Below are the code and all the weights of a small trained network. Each question names an input and a class and asks about switching units off, where a switched-off unit gives its printed mean instead of its output.

import numpy as np


def w(rows, s, z=0):
    codes = np.array(rows[::2]) - 128.0
    scale = np.full(codes.shape[1], s)
    scale[-1] = z or s
    return codes * scale


def f(y):
    return np.maximum(y, 0)


def log_softmax(a):
    a = a - a.max(-1, keepdims=True)
    return a - np.log(np.exp(a).sum(-1, keepdims=True))


def net(x, mask):
    res = np.array(x, float).reshape(1, 6) / 4 @ E
    y = f(res @ A[0][:, :-1].T + A[0][:, -1])
    res = res + np.where(mask, y, B[0][:, -1]) @ B[0][:, :-1]
    return log_softmax(res[-1] @ U[:, :-1].T + U[:, -1])


A, B = {}, {}
E = w([
[167,110,216,115,206],'x0',
[137,53,195,113,128],'x1',
[120,18,145,150,78],'x2',
[84,157,197,99,73],'x3',
[94,178,154,254,82],'x4',
[246,125,119,139,116],'x5',
],0.011)
A[0] = w([
[137,166,111,125,145,52],'n1',
[54,123,109,115,35,138],'n2',
[127,161,198,62,184,189],'n3',
[40,136,159,200,164,171],'n4',
[184,66,44,138,199,125],'n5',
[131,36,114,137,54,161],'n6',
[65,156,102,23,173,202],'n7',
[89,174,54,166,101,207],'n8',
[124,80,140,178,56,222],'n9',
[105,218,200,215,174,246],'n10',
[146,11,63,195,44,254],'n11',
[175,51,111,143,119,136],'n12',
[37,170,165,228,199,138],'n13',
[99,35,149,116,44,178],'n14',
[145,187,161,149,150,54],'n15',
[146,83,146,134,175,140],'n16',
[189,206,156,106,67,213],'n17',
[109,208,94,165,115,128],'n18',
[100,182,87,133,66,164],'n19',
[183,42,162,118,139,197],'n20',
[113,61,52,158,93,234],'n21',
[190,198,174,137,135,155],'n22',
[108,98,215,140,232,220],'n23',
[97,143,123,184,81,77],'n24',
[104,141,99,162,93,83],'n25',
[173,44,146,51,117,96],'n26',
],0.012,0.0068)
B[0] = w([
[125,151,57,175,159,142],'n1',
[35,150,170,122,143,203],'n2',
[164,55,59,115,218,199],'n3',
[73,36,138,125,4,197],'n4',
[232,205,77,75,78,198],'n5',
[155,170,204,74,148,204],'n6',
[59,63,22,47,148,214],'n7',
[81,198,96,163,95,214],'n8',
[121,171,231,178,126,209],'n9',
[130,26,51,207,52,222],'n10',
[161,255,207,102,85,249],'n11',
[201,172,173,125,83,184],'n12',
[95,30,115,146,18,203],'n13',
[94,154,235,116,175,217],'n14',
[180,128,64,180,188,147],'n15',
[224,65,116,97,104,170],'n16',
[112,141,75,229,214,191],'n17',
[67,130,111,212,162,191],'n18',
[70,208,59,151,127,197],'n19',
[236,157,200,110,121,215],'n20',
[155,249,162,89,57,209],'n21',
[202,95,51,234,197,174],'n22',
[178,3,118,76,96,214],'n23',
[69,154,134,180,150,174],'n24',
[62,193,100,190,154,162],'n25',
[194,66,176,54,147,205],'n26',
],0.0094,0.017)
U = w([
[170,108,219,64,177,83],'0',
[5,156,42,49,119,1],'1',
[223,193,85,66,95,102],'2',
[65,174,169,178,98,88],'3',
[79,22,169,176,9,191],'4',
[155,46,53,15,224,179],'5',
[195,108,50,254,197,212],'6',
],0.0096,0.0028)

Each question gives the input, the list of numbers given to net, and the class t.
The units are the neurons (one row each of A and B). Each row of codes is followed by its name. A weight is (code - 128) times the scale printed after its matrix; where a second scale follows, it is the last column's (A, B and U).
mask holds one flag per neuron, in row order. A switched-off neuron (its flag False) gives its mean, the last column of its row in B, instead of its output. The means were averaged over made-up inputs and are rounded, as every weight is.
A unit's drop is (log p(t) with every unit on - log p(t) with that unit switched off) / (log p(t) with every unit on - log p(t) with every unit switched off).
The circuit of an input: a set's keep is (log p(t) with only the set's units on - log p(t) with every unit switched off) / (log p(t) with every unit on - log p(t) with every unit switched off). Starting from the 12 units with the biggest drops (on a tie, the unit counted first), units are removed one at a time, each time the one whose removal leaves the highest keep (on an exact tie, the one counted first), for as long as the keep stays at least 0.8.
circuit, biggest first: the units of the circuit, biggest drop first
top k neurons: the k neurons with the biggest drops, biggest first
drop when u is switched off: that unit's drop, to one decimal
input [0,-1,-3,-7,3,7], class 6: circuit, biggest first -> [n22]
input [-2,8,-8,-3,0,-6], class 5: top 4 neurons -> [n7 n3 n9 n11]
input [-8,7,4,0,-1,-2], class 3: top 3 neurons -> [n23 n2 n3]
input [-8,2,2,-5,-8,-6], class 2: top 2 neurons -> [n5 n21]
input [-2,-1,4,-4,0,-2], class 2: top 2 neurons -> [n18 n21]
input [7,1,-8,1,-1,-1], class 5: top 2 neurons -> [n23 n7]
input [-3,-2,-4,-5,4,-6], class 4: top 3 neurons -> [n13 n4 n10]
input [8,2,8,1,7,4], class 0: drop when n18 is switched off -> 0.2
input [0,-1,-2,5,-2,-4], class 1: drop when n26 is switched off -> 0.1
input [-4,6,-8,-5,6,0], class 6: drop when n22 is switched off -> 0.4
input [-5,6,7,-7,-2,-5], class 0: drop when n14 is switched off -> 0.3
